Below is a small trained network, with its code and all its weights. Each question gives an input and a target symbol and asks what happens when units are switched off, that is, made to give their printed mean instead of their output.

import numpy as np


def w(rows, s, z=0):
    codes = np.array(rows[::2]) - 128.0
    scale = np.full(codes.shape[1], s)
    scale[-1] = z or s
    return codes * scale


def norm(h):
    return h / np.sqrt((h * h).mean(-1, keepdims=True) + 1e-5)


def f(y):
    return y / 2 * (1 + np.tanh(0.7978845608 * (y + 0.044715 * y**3)))


def softmax(a):
    e = np.exp(a - a.max(-1, keepdims=True))
    return e / e.sum(-1, keepdims=True)


def log_softmax(a):
    a = a - a.max(-1, keepdims=True)
    return a - np.log(np.exp(a).sum(-1, keepdims=True))


def net(x, mask):
    ids = ['ΠΣαγεζηθλμξτφ'.index(c) for c in x.split()]
    T = len(ids)
    res = E[ids] + P[:T]
    u = 0
    for l in range(2):
        q, k, v = (norm(res) @ M[l].T for M in (Q, K, V))
        z = softmax(np.where(np.tri(T) > 0, q @ k.T / 2**0.5, -1e9)) @ v
        res = res + np.where(mask[u], z, O[l][:, -1]) @ O[l][:, :-1]
        u += 1
        y = f(norm(res) @ A[l][:, :-1].T + A[l][:, -1])
        res = res + np.where(mask[u : u + 16], y, B[l][:, -1]) @ B[l][:, :-1]
        u += 16
    return log_softmax(norm(res)[-1] @ U[:, :-1].T + U[:, -1])


Q, K, V, O, A, B = {}, {}, {}, {}, {}, {}
E = w([
[42,176,165,165],'Π',
[161,197,175,148],'Σ',
[212,147,37,43],'α',
[161,195,176,150],'γ',
[160,193,175,150],'ε',
[155,186,169,145],'ζ',
[106,111,196,74],'η',
[158,190,169,143],'θ',
[251,89,165,132],'λ',
[102,194,122,93],'μ',
[132,115,149,179],'ξ',
[78,208,90,188],'τ',
[103,82,125,181],'φ',
],0.02)
P = w([
[186,213,244,211],'0',
[182,186,186,154],'1',
[164,169,167,145],'2',
[148,155,156,141],'3',
[132,141,143,138],'4',
[116,134,133,136],'5',
[99,124,122,136],'6',
[83,114,111,131],'7',
[73,105,100,127],'8',
[56,95,85,118],'9',
[52,98,83,114],'10',
[41,97,73,114],'11',
[64,114,109,141],'12',
],0.011)
Q[0] = w([
[181,102,109,138],'0.h1',
[101,157,150,248],'0.h1',
],0.018)
K[0] = w([
[254,142,148,129],'0.h1',
[31,132,87,89],'0.h1',
],0.0095)
V[0] = w([
[145,189,31,194],'0.h1',
[32,119,253,62],'0.h1',
],0.0046)
O[0] = w([
[146,159,108,250,254],'0.h1',
[83,120,151,136,236],'0.h1',
],0.015,0.0016)
A[0] = w([
[186,120,29,123,47],'0.n1',
[29,118,69,72,3],'0.n2',
[251,32,127,79,71],'0.n3',
[120,133,37,211,127],'0.n4',
[186,84,246,126,189],'0.n5',
[159,142,31,107,82],'0.n6',
[103,236,91,88,80],'0.n7',
[111,76,144,173,124],'0.n8',
[97,6,120,188,3],'0.n9',
[128,114,153,158,76],'0.n10',
[84,48,75,72,62],'0.n11',
[79,184,120,122,98],'0.n12',
[112,85,184,181,180],'0.n13',
[140,218,111,40,121],'0.n14',
[119,110,2,136,136],'0.n15',
[145,131,148,146,104],'0.n16',
],0.0099,0.005)
B[0] = w([
[88,170,98,75,125],'0.n1',
[163,128,163,176,132],'0.n2',
[121,96,130,254,174],'0.n3',
[173,161,147,125,226],'0.n4',
[82,78,104,119,253],'0.n5',
[76,201,130,76,124],'0.n6',
[171,107,169,180,216],'0.n7',
[119,194,137,132,154],'0.n8',
[155,138,207,146,147],'0.n9',
[122,145,133,112,128],'0.n10',
[127,142,120,85,124],'0.n11',
[150,63,123,153,202],'0.n12',
[166,211,141,61,249],'0.n13',
[143,182,204,144,183],'0.n14',
[178,169,103,115,156],'0.n15',
[89,113,141,99,142],'0.n16',
],0.007,0.0041)
Q[1] = w([
[104,247,203,196],'1.h1',
[45,208,169,213],'1.h1',
],0.011)
K[1] = w([
[57,68,7,133],'1.h1',
[66,102,63,110],'1.h1',
],0.011)
V[1] = w([
[89,225,48,53],'1.h1',
[254,26,65,68],'1.h1',
],0.0093)
O[1] = w([
[159,253,113,58,120],'1.h1',
[212,142,201,134,6],'1.h1',
],0.013,0.012)
A[1] = w([
[99,117,83,75,254],'1.n1',
[143,86,145,183,168],'1.n2',
[20,116,175,122,167],'1.n3',
[128,147,190,135,232],'1.n4',
[108,117,143,111,24],'1.n5',
[105,191,154,114,128],'1.n6',
[141,192,160,137,91],'1.n7',
[139,144,128,148,41],'1.n8',
[139,125,79,170,59],'1.n9',
[112,74,170,3,183],'1.n10',
[175,62,190,127,160],'1.n11',
[92,114,73,123,129],'1.n12',
[187,169,153,47,220],'1.n13',
[212,144,110,76,207],'1.n14',
[116,164,138,180,87],'1.n15',
[88,82,175,139,73],'1.n16',
],0.014,0.0028)
B[1] = w([
[203,145,143,103,187],'1.n1',
[148,107,125,220,157],'1.n2',
[159,110,166,75,254],'1.n3',
[139,74,62,75,153],'1.n4',
[93,104,143,125,119],'1.n5',
[158,86,150,141,179],'1.n6',
[125,150,200,132,156],'1.n7',
[122,127,132,164,126],'1.n8',
[92,204,126,115,154],'1.n9',
[211,165,255,163,135],'1.n10',
[132,31,43,128,146],'1.n11',
[171,117,177,197,197],'1.n12',
[169,160,57,93,140],'1.n13',
[204,175,75,8,134],'1.n14',
[149,162,131,107,188],'1.n15',
[104,144,167,129,154],'1.n16',
],0.0077,0.0091)
U = w([
[1,114,76,62,102],'Π',
[127,129,125,149,40],'Σ',
[225,148,75,96,229],'α',
[121,127,131,153,41],'γ',
[121,128,138,157,84],'ε',
[117,114,110,139,72],'ζ',
[138,87,171,49,221],'η',
[123,126,122,143,61],'θ',
[196,48,78,197,253],'λ',
[108,120,100,128,207],'μ',
[114,111,105,144,66],'ξ',
[139,221,76,234,91],'τ',
[106,111,109,155,107],'φ',
],0.0097,0.0032)

Each question gives the input, a string of symbols that net reads in full, and the target symbol t.
The units are the heads (2 rows each of Q, K, V and O) and the neurons (one row each of A and B). Each row of codes is followed by its name. A weight is (code - 128) times the scale printed after its matrix; where a second scale follows, it is the last column's (O, A, B and U).
mask holds one flag per unit, layer by layer, with each layer's heads first. A switched-off unit (its flag False) gives its mean, the last column of its rows in O or B, instead of its output. The means were averaged over made-up inputs and are rounded, as every weight is.
A unit's drop is (log p(t) with every unit on - log p(t) with that unit switched off) / (log p(t) with every unit on - log p(t) with every unit switched off).
The circuit of an input: a set's keep is (log p(t) with only the set's units on - log p(t) with every unit switched off) / (log p(t) with every unit on - log p(t) with every unit switched off). Starting from the 12 units with the biggest drops (on a tie, the unit counted first), units are removed one at a time, each time the one whose removal leaves the highest keep (on an exact tie, the one counted first), for as long as the keep stays at least 0.8.
units of the circuit, in order: the units of the circuit, biggest drop first
unit that matters most: the unit with the biggest drop
top k neurons: the k neurons with the biggest drops, biggest first
top k neurons in layer l: the k neurons of layer l with the biggest drops, biggest first
drop when u is switched off: that unit's drop, to one decimal
input λ ξ ε Π Π γ, target Π: units of the circuit, in order	[1.h1]
input τ ξ μ ε Σ η ε γ φ μ θ, target η: top 3 neurons in layer 0	[0.n9, 0.n3, 0.n5]
input θ α Π, target Π: units of the circuit, in order	[0.n14, 1.h1, 0.h1]
input η λ Π λ α ζ Π Π α φ η ζ φ, target η: top 3 neurons	[0.n9, 0.n14, 0.n13]
input θ τ φ ε τ τ ζ ζ θ Σ η γ, target η: units of the circuit, in order	[0.h1, 1.n3]
input Π ε τ μ η μ φ, target η: top 2 neurons	[0.n9, 0.n13]
input τ τ Σ ε Π λ α ξ, target α: top 4 neurons	[0.n13, 0.n1, 1.n13, 1.n4]
input λ η ζ ε λ ξ θ, target λ: top 2 neurons	[0.n9, 0.n13]
input Π ε φ η τ λ ξ μ, target λ: top 3 neurons	[0.n5, 0.n4, 0.n7]
input λ φ τ θ α τ φ, target τ: top 2 neurons	[0.n14, 1.n3]
input Π α λ φ ε τ λ ε, target λ: top 3 neurons	[0.n5, 0.n4, 0.n3]
input τ α ζ, target α: top 3 neurons in layer 1	[1.n14, 1.n13, 1.n4]
input ε φ η τ Σ θ α τ μ λ ε γ Σ, target λ: top 3 neurons in layer 0	[0.n5, 0.n14, 0.n4]
input ζ Π Σ η η θ, target η: units of the circuit, in order	[0.h1]
input φ ξ η φ α Σ, target α: top 3 neurons	[0.n13, 0.n9, 1.n13]
input τ θ λ ζ, target λ: top 2 neurons	[0.n5, 0.n3]
input φ α α φ Σ ξ λ ε ε ε Σ, target λ: top 3 neurons	[0.n5, 0.n14, 1.n11]
input Σ ξ ζ τ η Σ, target η: top 2 neurons	[0.n5, 1.n4]
input μ τ τ α φ ξ μ λ γ, target λ: top 2 neurons	[0.n5, 1.n11]
input τ λ ξ α ε ε α Π γ η ξ, target η: unit that matters most	0.h1
input λ λ τ η ε, target η: top 2 neurons in layer 1	[1.n4, 1.n12]
input η α θ, target α: drop when 0.n1 is switched off	0.1
input θ φ α φ α λ ε, target λ: drop when 0.n15 is switched off	0.2
input φ λ τ γ τ Π ε Π Σ, target Π: drop when 1.h1 is switched off	0.4
